Each row comes from the steps of one path. Every step used is in the known rows, and no mark comes twice. Write the path behind each row, first mark first.
Each row is shifted at random along 6 fixed directions that mean nothing.
Known rows
T, F, C, S: [438, -66, 103, 82, -347, -164, 91, -299, 50, -187, 237, -247, 73, 120, -4, 9, -47, 257, -85, -92, 136, 99, 231, -33, -90, 423, -164, 148, -75, 37, 55, -112, -189, -76, -29, 298, 69, -174, -239, -78, -161]
C, S, R, U, W: [-135, 196, -150, 41, -174, -190, -294, -396, 53, -80, 167, -428, 43, 307, 212, 176, -211, 80, 161, -64, 583, 191, 27, -182, 338, 42, 96, 65, -106, 150, -83, -110, 113, 295, -97, 333, 184, -21, 183, -59, -80]
U, A, W, F: [-27, -150, -241, -399, -279, 1, 178, -311, -123, -1, -207, -386, -59, 243, 97, 162, 182, -5, 325, -121, 113, -193, 83, 113, 173, 29, 11, 137, -337, 253, 53, 179, 89, -198, 31, 209, 101, 269, -19, 66, 68]
S, R, U, C: [198, -159, -47, -27, -113, -431, -130, -98, 247, -354, -126, -254, 148, 237, 235, 154, -221, 9, 0, -98, 39, 9, 282, 46, 26, 154, 226, -35, -219, 194, 373, -397, 86, -74, -188, 95, 399, 21, -134, 101, 180]
A, C, S, R, U, W, F, T: [130, -142, 156, 71, -396, -403, 284, -182, -136, 86, -89, -447, -290, 306, -124, -52, -150, 266, -94, -226, -173, -300, 400, 142, -27, 337, -64, 152, -240, 86, -52, -129, -94, -77, 126, 331, 221, -112, -303, 19, 111]
W, U, A, C: [-115, 369, -59, -410, -336, -255, -58, -378, 24, 70, 195, -482, 157, 191, -46, 104, 2, -160, 324, -85, 82, -79, 279, -158, 174, 185, 67, 333, 75, 20, 298, 35, 279, 109, -155, 8, 532, 58, -302, 89, 142]
C, F, R, U: [-23, 240, -46, -85, -310, -98, -127, -423, 81, -103, 326, -379, 116, 276, 81, 117, -38, 63, 121, 14, 317, 133, 178, -231, 95, 285, -45, 199, -47, -27, -40, -76, -33, 248, -101, 54, 178, -60, -64, -36, -93]
F, C, T, A, U, S, R: [360, -147, -127, -256, -20, -269, -226, -317, 344, -447, -9, -138, 207, 394, 477, 550, 46, 112, 445, -205, 277, 310, 339, -251, 26, 169, 106, -81, -293, 299, 466, -116, 61, -315, -300, 176, 203, 163, -193, 122, 73]
L, R, U, A: [90, -76, -385, 81, -9, -309, -129, -283, 131, -187, 128, -28, 321, 262, 265, 325, 63, 75, 421, -50, 193, 46, -30, -39, 123, 7, -45, -105, -343, 128, 359, -78, 56, 62, -209, 98, 246, 24, 166, 126, -17]
W, F, C, A, U, S: [18, 384, 4, -147, -231, -216, -253, -382, 75, -90, 271, -266, 218, 136, 12, 393, 140, 20, 547, -94, 251, 200, 374, -348, 45, 318, -146, 162, 30, 96, 343, 32, 241, 9, -263, 247, 281, -46, -214, 143, -65]
R, U, W, F, T, A, C: [170, 83, -174, 121, -237, 20, -145, 36, -4, -438, 76, -283, 152, 8, 252, 109, 224, 2, 131, 21, 108, 132, 240, 260, -106, 166, 149, -321, -279, 263, 487, -598, 213, 10, -214, 48, 156, 38, -171, 25, -221]
S, U, A, W: [-90, 39, -247, 400, -96, -188, 6, -89, -50, -60, 240, -239, 45, 124, 159, -21, 34, 150, 84, -84, 9, -80, 101, 200, -48, 140, -90, -199, -343, 28, 252, -414, 169, 117, -1, 11, 195, -110, 49, 49, -202]
S, F, R, U, A, C: [-228, 193, -127, 167, -248, -400, -197, -413, 100, 115, 207, -309, 104, 278, 33, 18, -31, 268, 404, -177, 245, -128, 160, -94, 181, -10, -138, 58, -157, 33, 55, 128, 144, 172, -18, 215, 104, -181, 171, 46, -85]
U, C, T, F, R: [443, -289, -88, 69, -296, -21, -98, -208, 209, -392, 68, -230, 174, 177, 319, 64, 23, 298, 19, -143, 341, 271, 55, 150, -72, 116, 114, -191, -226, 243, 160, -229, -43, -175, -81, 249, -12, 18, 15, -159, -183]
L, R, U, W, F, C, S: [145, -191, -300, -184, -257, -42, -31, -322, -56, -231, -92, -227, 87, 373, 199, 243, 189, 212, 357, -66, 336, 130, 32, -5, 143, -33, -5, -81, -323, 295, 4, -36, -225, -37, -145, 295, -42, 161, 143, 5, -62]
U, A, W, F, C: [156, -13, -157, 270, -69, -102, -16, -82, 33, -317, 185, -8, 209, -37, 145, 224, 331, 178, 334, -53, -120, -5, 261, 89, -298, 281, -306, -248, -359, 135, 592, -333, 139, -121, -160, 32, 62, -36, -93, 212, -264]
S, R, U, W, F, C, L, T: [218, -357, -145, 54, -198, -221, -174, -63, 122, -342, -359, -345, 35, 223, 285, 110, -213, 197, 104, -154, 368, 74, -49, 160, 139, -157, 240, -139, -296, 348, 96, -63, -68, -170, 4, 395, -36, 59, 313, -116, 29]
U, W, F, C: [352, 184, 277, 359, -86, -417, -225, -59, 165, -305, 184, -89, 168, -244, 12, 253, -131, 50, 157, -68, 93, 3, 284, -141, -164, 457, -256, 146, -22, 74, 486, -104, 279, 17, -140, 481, 204, -291, -108, 145, -234]
A, C, L, R, U, W, F: [-304, 213, -435, 55, -367, 218, 23, -520, -241, 159, 379, -435, 118, 233, -50, -92, 268, 345, 278, -66, 335, 161, -196, 106, 79, 30, -188, -144, -107, -89, -14, -119, 9, 314, 3, 48, 64, 33, 127, -106, -189]
A, C, F, R, U, S: [14, -41, -149, -322, -258, -104, 2, -550, 62, -88, 135, -342, 79, 475, 97, 176, 103, 215, 328, -173, 220, 93, 231, -218, 122, 190, -36, 72, -187, 110, 83, 21, -35, -14, -179, 86, 256, 137, -201, 41, 131]
S, U, C, T, F, R: [405, -234, 184, -69, -321, -434, 186, -335, 150, -20, 62, -324, -114, 358, 63, 115, -212, 265, 30, -271, -5, -126, 296, -119, -55, 364, -72, 297, -137, 32, 26, 157, -135, -216, 91, 278, 204, -96, -306, -38, 107]
T, F, R, U, S: [362, -142, -83, -156, -239, -181, -87, -216, 170, -431, 45, -267, 128, 305, 292, 189, -50, 52, 27, -52, 233, 167, 262, -21, 62, 180, 223, -42, -247, 264, 106, -310, -79, 20, -236, 198, 273, 76, -150, 13, 27]
S, R, U, C, F: [120, -116, 49, -125, -205, -356, 123, -398, 71, -71, 75, -316, -28, 392, -11, 147, -158, 163, 72, -172, -60, -96, 332, -200, 0, 402, -116, 202, -163, -1, 198, -66, -71, -56, -61, 71, 373, 17, -350, 97, 220]
R, U, C, A, W: [106, -524, -247, -340, -160, -198, 31, -127, -55, -164, -642, -484, -136, 434, 283, 112, -194, -60, 81, -244, 289, -154, 24, 268, 493, -207, 526, 12, -436, 487, 26, 4, 155, -419, -6, 409, 198, 315, 89, -117, 274]
R, U, S, F, C, T, A, W: [148, -44, -45, -7, -101, -185, -56, -443, 48, -191, 147, -242, -49, 340, 179, 300, 69, 249, 398, -228, 198, 45, 260, -270, 36, 284, -220, 42, -266, 114, 296, 59, 44, -169, -100, 211, 93, 28, -218, 79, -30]
T, F, R, U, A: [164, -173, -179, -262, -364, -255, 283, -317, -45, 18, 24, -376, -67, 454, 120, 57, 3, 119, 55, -96, -52, -216, 267, 75, 139, 125, 69, 152, -322, 138, -96, -3, -178, -32, 52, 65, 190, 83, -185, 24, 123]
T, U, S, F, C, A: [463, -213, 164, 49, -299, -358, 3, -56, 115, -357, -75, -281, -57, 245, 165, 36, -185, 194, -115, -149, 51, 108, 502, 82, -45, 315, 135, -11, -216, 220, 75, -393, -125, -199, -66, 398, 142, -93, -235, 5, -49]
L, R, U, C, F: [438, -846, -179, 99, -265, -314, 322, -79, -97, -163, -468, -223, -102, 437, 91, -147, -181, 361, -168, -284, -15, -214, -29, 460, 143, -27, 176, -137, -532, 291, -102, -107, -310, -367, 97, 460, 92, 71, 113, -147, 155]
R, U, C, T, A, W, F: [175, -199, -105, -162, -177, -95, 8, -271, -66, -171, -175, -311, -41, 263, 157, 300, 73, 32, 370, -226, 201, -62, 87, -5, 146, 146, 29, 56, -312, 271, 297, 135, 182, -317, -60, 339, 176, 196, -133, 6, 32]
S, F, C, T, U: [403, -205, 263, 312, -305, -470, 86, -247, 109, -50, 29, -229, -112, 150, -6, -21, -206, 400, 50, -261, 77, -146, 219, 1, -86, 311, -268, 224, -144, 4, -45, 235, -139, -285, 221, 541, -133, -313, -6, -70, -170]
F, R, U, C: [-89, 31, -244, -355, -514, -140, 114, -317, -2, 72, -3, -586, 14, 394, 103, -155, -3, 110, -27, -40, 110, -64, 193, 194, 189, -55, 259, 105, -97, 111, -163, -210, -72, 93, 34, -54, 198, 85, -69, -68, 140]
U, W, F, C, A: [-176, 459, -210, -121, -269, 73, -320, -453, 17, -30, 293, -338, 233, 47, 127, 330, 247, 72, 587, 31, 551, 277, 74, -261, 146, 77, -175, 83, 36, 148, 177, 126, 245, 134, -120, 209, -92, 7, 163, 25, -301]
S, F, C, L, R, U, A: [3, 295, 44, -257, -350, -366, -121, -502, 89, 59, 266, -541, 38, 319, -56, 50, -326, 67, 61, -85, 267, 50, 262, -338, 266, 257, 41, 433, 145, -118, 32, 29, -49, 313, -74, 135, 405, -105, -263, -27, 186]
F, R, U, A, C, T: [-40, 162, -30, -322, -336, -308, 93, -423, 17, 156, 207, -520, -15, 397, 12, 67, -129, 36, 123, -159, 11, -131, 314, -129, 177, 251, 90, 314, -48, -51, 167, -26, 145, 71, -27, -69, 486, 26, -407, 10, 249]
L, T, U, W, F, C, A, R: [170, -41, -177, -245, -307, -60, 118, -290, -45, -27, 17, -309, -15, 294, 130, 250, 176, 119, 381, -164, 132, -2, 152, -28, 76, 136, -30, 84, -276, 174, 135, 126, -24, -167, -40, 250, 87, 141, -121, 12, -53]
T, A, C, S, U, W, F, R: [199, 45, 221, 198, -315, -480, -92, -165, -4, 45, -16, -359, -157, 215, 23, 110, -295, 165, 106, -268, 302, -90, 269, -27, 199, 222, 25, 244, -153, 182, -182, 118, 80, 38, 46, 784, 160, -227, 39, -66, -181]
L, C, F, T, A, U, S, R: [266, -197, -197, -3, -391, -158, -77, -155, 28, -181, -56, -453, 37, 365, 231, -39, -138, 253, 0, -227, 462, 208, 32, 210, 259, -88, 325, -117, -244, 300, -106, -153, -111, -16, -73, 369, 108, -10, 90, -262, -75]
S, U, W, F, T, A, C: [72, 167, -92, -80, -306, -112, -148, -136, 51, -180, 13, -402, 45, 89, 200, 167, 109, 12, 294, -71, 258, 47, 214, 72, 43, 94, 109, -7, -147, 240, 239, -133, 193, -25, -84, 220, 77, 9, -75, -4, -161]
R, U, A, W: [-250, 65, -358, 303, -105, -216, 40, -352, -159, 208, 198, -265, 30, 208, 53, 56, 89, 197, 363, -150, 145, -229, -83, 85, 210, -23, -223, -43, -328, 40, 114, 106, 232, 81, 84, 181, 98, -82, 224, 39, -140]

Write each row's path
[288, -85, -29, -148, -152, -86, 114, -269, 14, -295, 118, -302, -37, 271, 165, 263, 90, 14, 122, -120, -36, -2, 342, -121, -45, 453, -22, 47, -274, 117, 462, -229, 82, -161, -169, -2, 327, 131, -546, 60, 53] -> R, U, C, F, T, A, W
[430, -405, -138, 109, -160, -64, 341, -215, 15, -286, 187, -166, -41, 320, 204, 73, 15, 301, -121, -105, -145, 0, 86, 98, -253, 384, -134, -135, -428, -20, 194, -281, -265, -90, 31, -33, 164, 58, -269, -15, 22] -> C, L, T, F, R, U, W
[229, -139, -201, -176, -363, 47, 65, -213, 37, -301, 167, -305, 138, 354, 249, 54, 260, 180, 168, -118, 39, 143, 262, 146, -133, 138, 112, -212, -303, 195, 256, -353, -73, -115, -143, -110, 174, 168, -227, -45, -94] -> W, U, A, C, T, F, R
[157, 134, 65, 126, -159, -184, -192, -309, 74, -170, 231, -325, -22, 154, 174, 185, -47, 186, 265, -189, 337, 107, 204, -187, 74, 273, -133, 79, -131, 70, 238, 12, 183, -36, -40, 345, 59, -99, -135, -38, -192] -> S, F, C, T, A, U, W
[346, -139, 40, -79, -207, -138, 77, -151, 56, -359, 75, -212, -7, 295, 209, 227, 86, 53, 103, -162, -33, 46, 396, -40, -122, 390, 8, 0, -334, 182, 253, -259, -18, -137, -173, 192, 275, 107, -314, 64, -119] -> T, A, W, U, C, F, R
[205, -74, 26, -527, -481, -118, 63, -322, 90, -201, -36, -529, -115, 525, 185, 24, -46, 78, -42, -148, 169, 123, 484, -26, 128, 248, 285, 163, -184, 178, -150, -266, -188, -48, -117, 172, 282, 187, -413, -46, 138] -> T, A, U, C, S, F, R
[360, 40, 148, 207, -213, -281, -226, 9, 0, -322, -24, -339, 6, 8, 157, 179, -223, -11, 37, -101, 287, 62, 226, 27, 117, 239, 136, 57, -118, 254, 288, -208, 220, -46, -78, 499, 181, -124, -89, -68, -168] -> R, U, W, F, C, T, A
[271, -251, 50, 17, -270, -336, -135, -170, 153, -315, -186, -289, -22, 393, 222, 48, -200, 172, 10, -197, 292, 42, 288, 73, 167, 119, 226, 1, -337, 267, -84, -170, -127, -124, -96, 465, 96, -41, 17, -76, -38] -> T, A, C, S, F, R, U
[-29, 473, 45, 30, -316, -310, -318, -445, 147, -37, 373, -421, 134, 121, 12, 123, -66, 98, 345, -117, 376, 110, 281, -272, 154, 245, -66, 185, 109, 14, 249, 11, 264, 224, -177, 246, 290, -208, -203, 15, -80] -> R, U, S, F, T, A, C
[609, -488, 40, 97, -152, -267, 186, 104, 21, -463, -86, -229, -101, 271, 203, 29, -206, 97, -233, -193, -112, -64, 270, 169, -96, 336, 188, -80, -433, 217, 368, -475, -186, -223, -122, 134, 376, 31, -426, -70, 77] -> L, T, F, C, S, U, A, W
[106, 161, 11, 187, -275, -162, -52, -251, -61, -31, 163, -399, -9, 49, 19, 98, -20, 155, 157, -142, 177, 13, 169, 29, 33, 273, -81, 30, -87, 66, 228, -56, 230, 6, 21, 363, 138, -131, -147, -41, -151] -> R, U, W, F, T, A, C, L
[350, -646, -88, 333, -167, -403, 361, 46, -150, -135, -311, -246, -269, 437, 170, -128, -234, 356, -323, -301, -191, -245, 255, 510, 43, 161, 151, -253, -636, 258, -37, -478, -170, -283, 131, 432, 172, -25, -87, -44, 42] -> T, A, C, S, R, U, W
[581, -292, 59, -74, -42, -307, 157, -297, 97, -355, 98, -164, 8, 270, 143, 295, -189, 136, -54, -147, -19, 32, 217, -198, -43, 486, -66, 160, -232, 29, 353, -122, -163, -99, -143, 240, 353, 18, -440, 52, 145] -> T, F, C, L, R, U, W
[557, -470, -75, -38, -58, -192, 97, -147, 100, -472, -29, -132, 43, 337, 314, 259, -82, 153, 43, -176, 120, 52, 39, -13, -27, 234, 78, -57, -419, 208, 331, -127, -132, -192, -144, 139, 220, 122, -200, -53, 69] -> L, C, T, F, R, U, W
[382, -158, -84, -129, -176, -132, -78, -244, 215, -453, 189, -151, 158, 382, 320, 243, 81, 212, 222, -183, 183, 305, 261, -110, -132, 283, 29, -126, -309, 114, 325, -287, -117, -90, -274, 33, 261, 95, -274, 18, -8] -> L, C, T, A, U, S, F, R
[-85, 237, -117, -83, -332, -157, -143, -496, -57, 96, 171, -362, 5, 335, 67, 285, 98, 137, 498, -179, 447, 43, 127, -225, 275, 93, -108, 190, -136, 171, -100, 289, 99, 100, -75, 478, 83, -1, 74, -6, -187] -> T, A, W, F, R, U, C, S
[417, -483, -88, 743, -99, -187, 87, 65, 24, -436, 55, 28, -71, 169, 314, -7, 149, 493, -1, -194, -42, 26, 231, 380, -308, 220, -203, -549, -664, 240, 175, -520, -151, -243, 37, 379, -208, -156, 99, 6, -441] -> C, S, F, T, U, A, W
